Below is a small trained network, with its code and all its weights. Each question gives an input and a target symbol and asks what happens when units are switched off, that is, made to give their printed mean instead of their output.

import numpy as np


def w(rows, s, z=0):
    codes = np.array(rows[::2]) - 128.0
    scale = np.full(codes.shape[1], s)
    scale[-1] = z or s
    return codes * scale


def norm(h):
    return h / np.sqrt((h * h).mean(-1, keepdims=True) + 1e-5)


def f(y):
    return y / 2 * (1 + np.tanh(0.7978845608 * (y + 0.044715 * y**3)))


def softmax(a):
    e = np.exp(a - a.max(-1, keepdims=True))
    return e / e.sum(-1, keepdims=True)


def log_softmax(a):
    a = a - a.max(-1, keepdims=True)
    return a - np.log(np.exp(a).sum(-1, keepdims=True))


def net(x, mask):
    ids = ['Δαβεζηθξστφω'.index(c) for c in x.split()]
    T = len(ids)
    res = E[ids] + P[:T]
    u = 0
    for l in range(3):
        q, k, v = (norm(res) @ M[l].T for M in (Q, K, V))
        z = softmax(np.where(np.tri(T) > 0, q @ k.T / 2**0.5, -1e9)) @ v
        res = res + np.where(mask[u], z, O[l][:, -1]) @ O[l][:, :-1]
        u += 1
        y = f(norm(res) @ A[l][:, :-1].T + A[l][:, -1])
        res = res + np.where(mask[u : u + 4], y, B[l][:, -1]) @ B[l][:, :-1]
        u += 4
    return log_softmax(norm(res)[-1] @ U[:, :-1].T + U[:, -1])


Q, K, V, O, A, B = {}, {}, {}, {}, {}, {}
E = w([
[87,215,131,37,151,113,134],'Δ',
[87,244,118,98,143,87,163],'α',
[130,74,220,122,177,173,117],'β',
[127,181,82,124,145,170,72],'ε',
[186,70,122,202,127,135,189],'ζ',
[144,187,54,52,114,100,189],'η',
[176,93,129,206,146,96,224],'θ',
[117,210,72,101,135,92,172],'ξ',
[222,160,29,92,55,161,151],'σ',
[89,122,192,211,184,104,194],'τ',
[116,97,137,207,184,97,202],'φ',
[157,165,125,27,104,185,124],'ω',
],0.011)
P = w([
[22,102,66,105,107,176,149],'0',
[144,193,178,138,61,156,140],'1',
[202,175,141,85,151,73,74],'2',
[98,98,116,133,170,229,187],'3',
[129,80,182,125,107,79,62],'4',
[198,138,163,111,171,114,89],'5',
[111,116,88,93,132,250,198],'6',
],0.016)
Q[0] = w([
[253,178,127,124,246,88,106],'0.h1',
[118,184,100,134,163,204,177],'0.h1',
],0.053)
K[0] = w([
[191,4,237,205,231,122,164],'0.h1',
[29,51,116,156,18,188,139],'0.h1',
],0.031)
V[0] = w([
[205,70,73,103,51,171,116],'0.h1',
[109,127,200,4,126,192,87],'0.h1',
],0.04)
O[0] = w([
[117,5,132,97,102,88,107,24],'0.h1',
[58,136,250,49,84,176,123,10],'0.h1',
],0.019,0.013)
A[0] = w([
[201,189,236,192,79,66,56,10],'0.n1',
[193,111,208,122,91,7,54,58],'0.n2',
[181,124,166,124,89,1,65,68],'0.n3',
[179,65,102,122,150,57,36,4],'0.n4',
],0.032,0.0031)
B[0] = w([
[150,173,94,106,27,125,113,166],'0.n1',
[205,65,90,128,131,131,184,168],'0.n2',
[144,109,91,202,102,140,26,179],'0.n3',
[134,129,141,186,176,61,251,252],'0.n4',
],0.028,0.018)
Q[1] = w([
[94,84,90,149,252,236,184],'1.h1',
[244,178,173,143,81,6,59],'1.h1',
],0.037)
K[1] = w([
[61,105,46,141,162,162,176],'1.h1',
[255,157,168,160,136,101,95],'1.h1',
],0.05)
V[1] = w([
[109,147,49,3,86,77,195],'1.h1',
[104,143,131,199,159,89,78],'1.h1',
],0.034)
O[1] = w([
[114,57,156,248,45,190,143,164],'1.h1',
[149,182,27,39,132,95,142,254],'1.h1',
],0.016,0.006)
A[1] = w([
[114,48,151,70,130,113,137,176],'1.n1',
[190,219,168,178,119,95,101,2],'1.n2',
[167,199,154,156,211,117,107,182],'1.n3',
[83,135,79,112,253,142,106,96],'1.n4',
],0.052,0.0065)
B[1] = w([
[183,133,95,158,195,119,108,155],'1.n1',
[108,138,152,66,171,179,112,225],'1.n2',
[178,223,164,131,80,171,164,254],'1.n3',
[76,1,85,149,130,63,63,197],'1.n4',
],0.046,0.035)
Q[2] = w([
[129,255,153,24,56,95,125],'2.h1',
[67,165,234,181,81,245,119],'2.h1',
],0.033)
K[2] = w([
[116,239,128,3,82,153,153],'2.h1',
[104,173,198,224,90,235,111],'2.h1',
],0.036)
V[2] = w([
[107,234,121,208,138,252,95],'2.h1',
[110,157,228,49,87,165,141],'2.h1',
],0.025)
O[2] = w([
[249,135,2,58,38,44,114,251],'2.h1',
[134,108,39,199,173,41,174,65],'2.h1',
],0.013,0.015)
A[2] = w([
[160,215,120,127,184,90,105,2],'2.n1',
[112,146,188,99,81,58,144,127],'2.n2',
[38,131,135,86,87,175,96,129],'2.n3',
[102,2,169,65,139,102,160,52],'2.n4',
],0.048,0.0065)
B[2] = w([
[34,87,161,172,155,81,81,252],'2.n1',
[178,145,170,106,102,33,123,149],'2.n2',
[46,91,65,145,179,180,163,154],'2.n3',
[66,189,101,4,57,107,121,164],'2.n4',
],0.036,0.024)
U = w([
[32,118,123,83,91,73,238,138],'Δ',
[55,88,51,116,186,219,139,223],'α',
[188,156,230,117,99,2,115,4],'β',
[77,77,201,179,38,187,133,196],'ε',
[160,140,108,220,198,107,230,212],'ζ',
[226,89,149,158,216,182,32,85],'η',
[27,108,242,189,208,86,82,143],'θ',
[171,122,5,122,43,149,161,46],'ξ',
[177,55,72,27,235,83,143,87],'σ',
[133,249,177,140,161,184,153,251],'τ',
[130,155,30,125,163,52,7,23],'φ',
[105,72,222,18,165,140,77,185],'ω',
],0.0083,0.0027)

Each question gives the input, a string of symbols that net reads in full, and the target symbol t.
The units are the heads (2 rows each of Q, K, V and O) and the neurons (one row each of A and B). Each row of codes is followed by its name. A weight is (code - 128) times the scale printed after its matrix; where a second scale follows, it is the last column's (O, A, B and U).
mask holds one flag per unit, layer by layer, with each layer's heads first. A switched-off unit (its flag False) gives its mean, the last column of its rows in O or B, instead of its output. The means were averaged over made-up inputs and are rounded, as every weight is.
A unit's drop is (log p(t) with every unit on - log p(t) with that unit switched off) / (log p(t) with every unit on - log p(t) with every unit switched off).
The circuit of an input: a set's keep is (log p(t) with only the set's units on - log p(t) with every unit switched off) / (log p(t) with every unit on - log p(t) with every unit switched off). Starting from the 12 units with the biggest drops (on a tie, the unit counted first), units are removed one at a time, each time the one whose removal leaves the highest keep (on an exact tie, the one counted first), for as long as the keep stays at least 0.8.
circuit, biggest first: the units of the circuit, biggest drop first
most important unit: the unit with the biggest drop
top k neurons: the k neurons with the biggest drops, biggest first
k most important neurons of layer l: the k neurons of layer l with the biggest drops, biggest first
input Δ ζ σ η, target β: circuit, biggest first : 0.h1; 2.h1; 2.n2
input ζ φ β ξ φ, target β: most important unit : 1.n2
input ξ τ β θ, target ξ: top 2 neurons : 0.n3; 1.n4
input σ τ ζ ε, target σ: top 2 neurons : 1.n1; 1.n3
input θ ζ τ φ ε ε ε, target ζ: circuit, biggest first : 0.n4; 0.h1
input ε σ τ θ ω ε τ, target η: top 2 neurons : 1.n1; 1.n4
input Δ Δ σ, target σ: circuit, biggest first : 0.h1; 0.n2
input ω η θ, target θ: circuit, biggest first : 0.h1; 2.h1; 2.n1; 0.n4
input Δ Δ ζ φ, target β: top 4 neurons : 1.n2; 1.n4; 2.n2; 1.n3
input ξ ε φ ε θ α, target θ: circuit, biggest first : 0.h1; 2.h1; 0.n4; 2.n1
input θ ζ η α η, target η: top 3 neurons : 1.n1; 0.n2; 1.n4
input φ α ζ ξ ε σ, target ζ: top 3 neurons : 0.n4; 0.n3; 1.n4
input ε θ β τ Δ α Δ, target η: 2 most important neurons of layer 0 : 0.n3; 0.n4
input τ ξ ζ ζ φ θ ω, target φ: most important neuron of layer 2 : 2.n1
input α ε ζ σ α, target ζ: 2 most important neurons of layer 1 : 1.n4; 1.n2
input ξ φ ξ ζ, target ξ: top 4 neurons : 0.n3; 1.n4; 0.n4; 2.n1
input ζ τ τ ε τ, target τ: 2 most important neurons of layer 0 : 0.n1; 0.n3
input ε φ α η η, target α: top 4 neurons : 1.n2; 1.n3; 0.n1; 2.n3
input φ σ Δ σ Δ, target Δ: top 2 neurons : 2.n3; 1.n3
input β θ ξ τ ζ, target ξ: top 4 neurons : 0.n1; 1.n4; 1.n3; 2.n1
input Δ τ α ζ ξ, target α: most important unit : 1.n2
